How the elements are linked:
tesi: β>fofu, ω>gugo
zigo: β>zasu, ω>poko
bire: β>muko, ω>poku
muko: β>goki, ω>nilu
funu: β>poko, ω>zasu
tivu: β>nife, ω>leni
nilu: β>poku, ω>muko
poku: β>fulu, ω>bire
nepi: β>duda, ω>tika
sala: β>muke, ω>voge
vevi: β>tivu, ω>temo
vebo: β>luno, ω>zuzo
voze: β>nilu, ω>goki
goki: β>vefa, ω>voze
fofu: β>rudu, ω>tefi
zodo: β>nore, ω>numa
rado: β>duku, ω>zevo
tute: β>zuzo, ω>luno
duda: β>pego, ω>bara
buko: β>bire, ω>fulu
pego: β>voge, ω>muke
zasu: β>tute, ω>funu
duku: β>leni, ω>nife
gugo: β>vevi, ω>tesi
fulu: β>vebo, ω>buko
tiba: β>lute, ω>nido
nido: β>pite, ω>tiba
tefi: β>gugo, ω>fofu
zevo: β>nepi, ω>rado
voge: β>runi, ω>sala
poko: β>luto, ω>zigo
luto: β>numa, ω>nore
tika: β>rado, ω>nepi
zuzo: β>buko, ω>vebo
muke: β>bara, ω>pego
numa: β>vidi, ω>zodo
nife: β>zevo, ω>duku
lute: β>rizi, ω>lolo
rizi: β>voze, ω>vefa
temo: β>tesi, ω>vevi
rudu: β>tiba, ω>pite
vefa: β>lolo, ω>rizi
bara: β>tika, ω>duda
leni: β>temo, ω>tivu
lolo: β>nido, ω>lute
nore: β>zigo, ω>luto
pite: β>tefi, ω>rudu
vidi: β>sala, ω>runi
runi: β>zodo, ω>vidi
luno: β>funu, ω>tute

In the rows, 510 stands for zero.

The rows follow the links: the fewer symbols apart two elements are, the more alike their rows tend to be.

Each row is also shifted at random along 6 hidden directions that mean nothing.

Rows with their elements:
527,361,486,490,569,490,437,434,600,486,584,499,450,465,554,349,507,539,484,457,483,517,560,479,500,514,480,553,412,482,514,559,479,605,522,629,424,507,587,520,607,450,443,564,622,470,511,473,547,520,553,384,434,526,591,489,562,514,615,615,523,528,632,530,503,513,499,619; element zasu
592,271,462,518,556,439,463,363,385,247,268,598,575,577,265,403,639,331,438,313,406,353,483,521,535,559,290,619,361,499,665,459,265,459,480,570,415,409,440,537,615,610,371,477,509,493,588,758,404,670,477,433,579,442,436,559,527,648,543,647,525,470,339,450,505,495,632,336; element nore
508,536,569,553,457,426,519,548,561,339,339,592,296,379,374,480,385,299,405,316,472,376,452,569,441,404,455,636,500,563,560,612,267,519,489,458,555,527,487,467,433,516,643,426,487,582,732,504,548,588,545,476,482,536,405,580,526,594,464,537,546,435,365,549,497,372,473,300; element rudu
545,545,417,635,404,533,594,467,500,525,508,461,570,528,504,567,483,427,588,545,431,472,629,468,469,451,411,566,591,569,467,550,480,517,514,477,510,446,437,459,413,552,532,481,573,524,504,578,418,531,578,518,390,528,483,722,468,607,418,550,385,485,433,457,599,414,533,263; element voze
512,495,547,492,530,457,450,516,539,407,464,434,544,521,466,633,568,463,480,527,566,399,445,618,491,565,446,497,452,428,578,419,476,388,421,461,605,467,459,541,447,601,436,448,414,489,478,616,447,592,449,577,713,438,444,419,515,546,533,460,604,513,303,457,414,538,464,679; element poko
505,663,429,522,509,551,474,463,799,784,777,262,496,523,616,439,503,719,518,723,564,619,673,510,415,620,689,389,600,478,351,489,753,633,580,548,573,544,585,377,426,447,610,614,528,443,601,419,518,322,595,533,416,529,535,508,459,514,518,476,520,388,639,460,526,848,508,496; element fulu
486,543,580,527,499,396,610,436,546,582,616,481,689,586,500,526,363,506,611,444,461,531,484,565,586,415,596,495,406,551,362,510,554,505,395,413,463,422,609,402,520,502,636,479,385,350,479,312,537,630,489,485,465,634,508,489,441,502,406,490,438,501,397,619,493,443,671,618; element goki
498,455,503,466,626,406,324,460,404,594,294,519,421,502,446,410,610,554,378,484,461,434,440,439,566,481,451,582,536,376,422,471,524,585,588,669,563,393,459,537,608,616,561,637,562,419,615,530,517,592,522,575,593,575,483,422,583,537,508,541,605,302,644,453,260,571,773,376; element runi
510,408,514,497,549,369,455,424,585,387,411,623,443,555,316,326,477,452,420,351,460,508,461,553,388,530,590,398,346,531,622,495,429,473,471,522,303,631,584,491,595,387,498,534,406,512,706,587,534,447,477,403,526,498,488,449,476,611,535,438,693,519,521,579,603,715,511,546; element leni
451,557,590,453,515,418,464,539,555,575,489,567,331,431,585,415,378,489,512,448,466,466,420,515,476,358,623,493,471,476,403,565,515,569,542,524,462,546,610,516,575,484,728,567,521,457,649,328,646,446,527,494,467,597,483,369,582,470,499,428,597,436,661,614,389,419,562,456; element temo
552,516,512,633,491,496,583,544,261,299,345,782,646,540,257,580,449,461,441,371,530,617,533,484,537,541,446,531,585,641,664,555,384,467,513,516,482,557,415,504,451,338,349,348,365,567,457,556,353,590,444,469,475,504,488,724,346,537,375,498,416,610,340,525,678,473,497,557; element tiba
457,652,605,575,442,331,528,522,499,452,384,454,426,496,458,607,393,443,429,452,444,424,448,555,461,276,421,637,491,495,416,634,470,459,499,532,609,409,466,505,480,625,637,417,473,540,637,430,517,609,556,578,504,673,447,542,540,555,349,469,600,494,505,519,392,291,575,521; element lolo
526,582,465,651,449,462,595,521,353,497,420,610,623,558,482,596,444,548,540,486,458,583,538,420,545,416,397,604,599,558,432,597,476,513,571,528,541,385,428,499,494,489,481,444,527,451,410,441,452,623,525,499,401,585,511,664,460,542,327,511,380,519,488,510,531,290,566,571; element lute
514,422,551,378,460,668,622,518,577,634,712,501,538,463,734,420,458,426,694,450,479,483,490,507,618,497,621,444,383,562,447,553,483,515,438,374,344,495,688,499,574,495,607,583,622,428,424,363,678,473,502,451,432,479,562,393,588,442,599,552,334,544,555,653,546,396,509,426; element duku
519,577,458,672,484,441,628,314,476,501,380,401,695,706,208,548,585,500,478,454,376,498,595,497,533,474,456,556,453,550,494,511,494,504,497,496,488,385,412,452,481,641,537,423,436,459,656,631,332,622,534,586,481,527,530,769,424,625,342,518,487,442,416,443,564,659,736,298; element pite
532,593,604,643,481,459,507,516,291,495,401,627,530,499,353,591,451,431,411,512,489,601,494,495,498,421,594,494,675,634,504,481,558,498,495,588,521,632,461,404,497,488,571,454,415,580,567,401,369,477,498,556,439,617,546,603,323,461,411,497,487,451,466,546,569,590,666,270; element vefa
495,431,511,453,517,407,441,443,426,575,404,554,387,520,557,344,550,509,508,483,342,499,452,428,433,364,495,536,441,422,435,500,562,512,542,678,376,489,535,538,671,571,578,627,610,532,593,502,584,441,511,494,495,606,497,393,582,494,579,460,676,459,837,517,456,474,638,399; element rado
536,378,537,459,514,521,510,511,338,401,408,611,524,493,566,506,569,456,568,473,454,490,455,433,538,430,317,636,429,474,589,507,460,411,504,529,421,459,431,674,626,619,359,500,609,601,349,619,528,550,441,493,556,518,554,452,605,462,595,561,553,648,653,490,505,223,453,615; element bara
565,514,472,428,410,568,549,512,335,626,419,515,621,540,583,662,614,375,692,609,422,399,467,478,562,510,368,453,561,517,403,377,497,392,481,399,495,467,406,515,464,668,569,531,556,508,453,679,481,441,488,644,590,441,375,438,547,531,526,454,463,452,499,440,511,426,589,124; element zevo

Where do the symbols, taken in turn from left to right, take each start?
Answer with the element's name.
491,551,565,550,525,419,509,556,450,353,422,701,461,494,361,512,396,443,375,355,561,562,451,524,495,478,566,487,507,573,563,548,398,475,485,483,477,555,534,480,499,367,510,443,385,504,578,414,507,551,473,436,475,534,471,544,453,526,413,461,523,531,400,591,576,472,473,608
ω ω β ω -> pite
536,523,600,585,479,480,542,547,262,477,491,750,642,491,476,561,371,477,522,518,540,658,486,454,515,466,601,412,584,641,531,480,571,418,470,586,423,696,520,458,567,373,452,424,373,544,408,380,410,434,439,504,451,616,523,504,299,392,488,443,487,574,495,564,659,495,556,582
β β β -> lolo
469,607,409,569,446,371,471,507,601,537,517,452,481,538,545,519,510,608,516,668,495,576,602,479,353,474,433,487,590,449,417,539,644,472,560,609,574,493,420,496,443,488,469,524,500,504,573,585,448,402,556,536,452,560,475,545,489,612,470,364,637,462,650,419,538,572,456,579
β ω ω β β -> luno
539,488,475,421,547,540,434,465,466,637,467,460,631,600,473,532,628,494,565,482,479,418,480,541,603,621,542,389,496,438,429,357,539,502,472,431,499,439,500,485,479,578,554,608,469,396,516,608,500,533,480,557,640,431,412,414,548,573,512,447,511,393,433,496,417,707,689,321
β ω ω β ω -> sala
501,459,516,485,519,453,419,519,492,602,591,606,446,440,590,366,445,586,491,579,473,634,539,429,430,457,586,489,561,533,465,536,642,587,559,722,423,636,608,479,658,385,516,594,565,534,524,342,530,361,520,418,350,626,579,425,428,411,592,497,574,484,780,550,543,582,528,532
ω ω ω ω -> zuzo
489,485,551,480,480,475,577,509,585,497,692,560,671,510,617,515,336,465,644,421,521,582,520,565,507,460,583,454,363,577,451,513,508,431,384,442,391,536,648,458,550,390,527,465,453,431,381,346,565,525,491,443,437,586,515,456,456,497,501,462,452,596,424,621,619,374,481,788
ω ω ω -> poku
572,321,451,515,581,629,476,414,559,550,611,520,509,540,443,303,579,552,450,449,522,574,591,476,583,651,612,511,496,554,596,480,493,658,567,600,431,553,610,466,594,423,409,593,594,469,488,507,502,501,533,404,402,463,654,582,469,463,598,686,389,447,521,541,562,754,554,448
ω β ω β -> zigo
564,317,469,477,511,472,482,366,576,512,562,489,532,512,475,314,504,466,539,429,403,502,589,493,476,489,490,534,422,573,518,519,475,593,491,610,356,518,608,436,617,517,515,616,605,472,617,504,527,464,530,391,378,554,541,548,484,537,628,631,494,413,595,563,574,637,600,265
ω ω β ω -> vebo
525,438,462,459,630,512,401,457,480,601,481,508,459,536,514,380,565,633,414,492,530,534,482,441,612,573,542,558,503,415,465,506,567,648,573,629,567,423,531,535,587,491,473,618,567,383,486,467,548,598,482,476,544,539,574,446,590,444,550,592,469,420,595,500,335,591,673,631
β β ω β -> luto
513,393,481,437,562,456,479,415,621,524,528,439,437,556,493,308,575,578,495,466,433,507,529,486,460,507,552,506,354,440,524,540,548,554,530,605,372,494,591,513,637,517,511,632,592,477,622,553,574,472,524,455,516,548,590,453,618,518,600,531,635,532,752,513,517,629,565,591
β ω ω β ω -> nife
493,586,464,664,456,508,527,556,544,405,464,537,348,443,410,480,466,518,385,546,547,566,589,480,361,498,515,576,686,567,568,598,445,602,612,596,577,605,441,463,424,416,459,464,516,627,652,516,405,438,584,486,373,492,499,725,450,546,453,531,521,503,524,468,628,583,386,390
β ω ω β β -> poku
585,388,458,449,618,590,445,423,483,589,494,471,603,584,376,464,668,498,482,422,521,419,497,510,679,665,576,452,498,505,502,375,460,591,480,458,519,420,541,466,531,561,558,617,484,369,528,555,460,590,467,559,600,415,532,481,531,504,532,619,371,345,318,510,441,754,734,272
ω ω ω -> sala
503,423,485,454,592,456,444,450,475,514,431,479,508,582,497,405,630,635,454,522,464,532,463,438,508,435,424,614,403,398,512,537,574,520,552,650,524,397,484,637,649,610,427,553,611,501,473,574,519,586,495,497,580,550,586,445,588,472,548,532,597,545,752,457,369,480,569,704
β ω β β β -> runi
528,593,451,548,408,668,669,408,633,669,611,252,527,556,516,562,592,526,617,596,421,452,645,505,554,480,522,568,536,562,430,527,507,566,554,363,535,389,497,417,417,664,647,523,606,525,593,552,534,524,597,597,415,474,556,671,557,545,489,604,355,425,491,483,538,526,567,86
ω β ω -> tefi
435,569,608,463,496,512,506,598,679,548,605,533,248,353,596,402,335,466,448,419,583,489,451,578,489,461,702,511,501,550,455,617,439,657,541,465,497,594,666,418,517,432,745,556,506,472,647,246,711,455,571,476,431,544,484,424,584,443,513,538,506,451,528,640,432,456,453,460
ω β ω ω β -> tivu
567,392,535,535,563,411,456,479,259,225,172,592,654,597,287,638,658,365,430,403,484,384,401,554,530,528,256,579,438,434,690,387,361,301,414,516,540,422,322,612,540,668,289,378,421,607,432,808,347,680,408,585,756,453,450,517,491,618,537,488,635,575,292,402,481,442,549,566
β ω β β β -> zigo
416,679,542,598,503,473,612,511,637,551,589,377,508,558,569,598,422,652,497,539,544,590,529,536,529,396,552,579,466,491,436,665,596,534,538,445,630,402,529,532,438,527,588,448,479,452,462,329,576,664,525,515,504,636,544,576,555,493,339,471,460,555,507,511,430,349,498,854
ω β β -> rizi
536,468,490,460,617,468,364,536,341,493,339,639,553,602,426,536,617,519,448,481,530,487,431,475,589,605,472,428,562,439,515,393,504,469,531,551,534,497,414,575,558,487,395,549,422,479,460,640,452,537,419,556,686,462,472,398,487,516,504,427,575,475,460,439,456,651,611,553
ω β ω ω -> bara
568,528,505,527,523,549,444,524,387,549,506,504,644,544,452,656,575,493,516,577,570,516,510,544,546,639,523,391,607,525,516,350,549,427,470,494,588,561,472,476,440,522,467,492,428,529,445,606,366,455,459,589,615,425,470,477,399,513,544,473,506,476,333,462,532,706,546,380
ω β ω β β -> poko
